Here is a tiny trained network, its code and every weight. The questions are about switching its units off for an input and a target symbol, where a switched-off unit gives its printed mean instead of its output.

import numpy as np


def w(rows, s, z=0):
    codes = np.array(rows[::2]) - 128.0
    scale = np.full(codes.shape[1], s)
    scale[-1] = z or s
    return codes * scale


def norm(h):
    return h / np.sqrt((h * h).mean(-1, keepdims=True) + 1e-5)


def f(y):
    return y / 2 * (1 + np.tanh(0.7978845608 * (y + 0.044715 * y**3)))


def softmax(a):
    e = np.exp(a - a.max(-1, keepdims=True))
    return e / e.sum(-1, keepdims=True)


def log_softmax(a):
    a = a - a.max(-1, keepdims=True)
    return a - np.log(np.exp(a).sum(-1, keepdims=True))


def net(x, mask):
    ids = ['ΘΦαβγδζτ'.index(c) for c in x.split()]
    T = len(ids)
    res = E[ids] + P[:T]
    q, k, v = (norm(res) @ M[0].T for M in (Q, K, V))
    z = softmax(np.where(np.tri(T) > 0, q @ k.T / 4**0.5, -1e9)) @ v
    res = res + np.where(mask[0], z, O[0][:, -1]) @ O[0][:, :-1]
    y = f(norm(res) @ A[0][:, :-1].T + A[0][:, -1])
    res = res + np.where(mask[1:13], y, B[0][:, -1]) @ B[0][:, :-1]
    return log_softmax(norm(res)[-1] @ U[:, :-1].T + U[:, -1])


Q, K, V, O, A, B = {}, {}, {}, {}, {}, {}
E = w([
[43,110,139,216],'Θ',
[127,105,221,142],'Φ',
[125,28,162,192],'α',
[70,92,145,207],'β',
[82,39,94,227],'γ',
[79,107,151,220],'δ',
[201,63,196,216],'ζ',
[186,123,195,254],'τ',
],0.0066)
P = w([
[112,148,137,65],'0',
[10,73,85,169],'1',
[126,120,73,128],'2',
[71,94,186,185],'3',
[148,116,70,110],'4',
[52,64,222,183],'5',
],0.013)
Q[0] = w([
[102,75,100,124],'H1',
[74,127,151,136],'H1',
[78,68,196,249],'H1',
[57,150,229,152],'H1',
],0.011)
K[0] = w([
[247,214,195,101],'H1',
[194,94,61,222],'H1',
[220,61,116,43],'H1',
[135,63,20,254],'H1',
],0.0094)
V[0] = w([
[157,187,108,142],'H1',
[138,250,144,205],'H1',
[105,90,64,164],'H1',
[226,138,129,140],'H1',
],0.012)
O[0] = w([
[103,109,135,124,3],'H1',
[103,201,193,171,22],'H1',
[67,109,62,136,66],'H1',
[252,189,84,133,126],'H1',
],0.012,0.0028)
A[0] = w([
[169,149,124,114,48],'N1',
[129,77,165,161,114],'N2',
[84,132,160,194,9],'N3',
[122,163,185,141,85],'N4',
[150,131,115,169,76],'N5',
[149,124,106,54,145],'N6',
[205,123,108,136,218],'N7',
[144,81,103,152,215],'N8',
[75,103,131,162,129],'N9',
[132,240,189,80,27],'N10',
[133,248,153,104,140],'N11',
[188,176,113,118,79],'N12',
],0.013,0.0011)
B[0] = w([
[99,126,131,73,147],'N1',
[78,122,204,165,238],'N2',
[229,87,188,16,240],'N3',
[164,72,118,177,192],'N4',
[102,109,180,76,174],'N5',
[183,66,158,135,136],'N6',
[104,190,83,128,230],'N7',
[114,173,136,185,240],'N8',
[122,151,143,42,255],'N9',
[95,161,66,254,213],'N10',
[61,81,23,187,211],'N11',
[97,113,98,64,190],'N12',
],0.0082,0.0043)
U = w([
[242,119,90,87,255],'Θ',
[190,20,68,149,58],'Φ',
[115,65,59,144,75],'α',
[70,162,165,131,54],'β',
[83,117,135,137,46],'γ',
[89,188,162,101,149],'δ',
[108,254,90,248,173],'ζ',
[235,115,249,181,93],'τ',
],0.0077,0.0026)

Each question gives the input, a string of symbols that net reads in full, and the target symbol t.
The units are the heads (4 rows each of Q, K, V and O) and the neurons (one row each of A and B). Each row of codes is followed by its name. A weight is (code - 128) times the scale printed after its matrix; where a second scale follows, it is the last column's (O, A, B and U).
mask holds one flag per unit, heads first, then neurons. A switched-off unit (its flag False) gives its mean, the last column of its rows in O or B, instead of its output. The means were averaged over made-up inputs and are rounded, as every weight is.
A unit's drop is (log p(t) with every unit on - log p(t) with that unit switched off) / (log p(t) with every unit on - log p(t) with every unit switched off).
The circuit of an input: a set's keep is (log p(t) with only the set's units on - log p(t) with every unit switched off) / (log p(t) with every unit on - log p(t) with every unit switched off). Starting from the 12 units with the biggest drops (on a tie, the unit counted first), units are removed one at a time, each time the one whose removal leaves the highest keep (on an exact tie, the one counted first), for as long as the keep stays at least 0.8.
circuit, biggest first: the units of the circuit, biggest drop first
most important unit: the unit with the biggest drop
k most important neurons: the k neurons with the biggest drops, biggest first
drop of u: that unit's drop, to one decimal
input τ ζ Φ τ τ γ, target τ: 2 most important neurons	[N3; N11]
input γ Φ τ τ τ β, target τ: circuit, biggest first	[H1; N3]
input τ α Φ β τ δ, target τ: circuit, biggest first	[N3; N11]
input α τ τ γ, target τ: circuit, biggest first	[N3; H1]
input Φ τ β Φ Θ, target τ: circuit, biggest first	[H1; N11]
input τ τ τ α, target τ: circuit, biggest first	[N3; H1]
input δ ζ τ γ τ α, target τ: circuit, biggest first	[H1; N3]
input τ α τ τ ζ γ, target ζ: 3 most important neurons	[N8; N3; N7]
input τ ζ ζ Θ ζ Φ, target ζ: circuit, biggest first	[H1; N7; N8]
input Θ α ζ β, target ζ: circuit, biggest first	[H1; N8; N11]
input γ τ τ β, target τ: most important unit	N3
input τ α Θ ζ ζ τ, target ζ: 2 most important neurons	[N7; N3]
input Θ Φ τ Θ, target τ: drop of N3	1.0
input Θ ζ τ τ α δ, target α: drop of H1	1.8
input Φ ζ Φ, target τ: drop of H1	0.9
input Φ τ ζ τ τ, target τ: most important neuron	[N10]
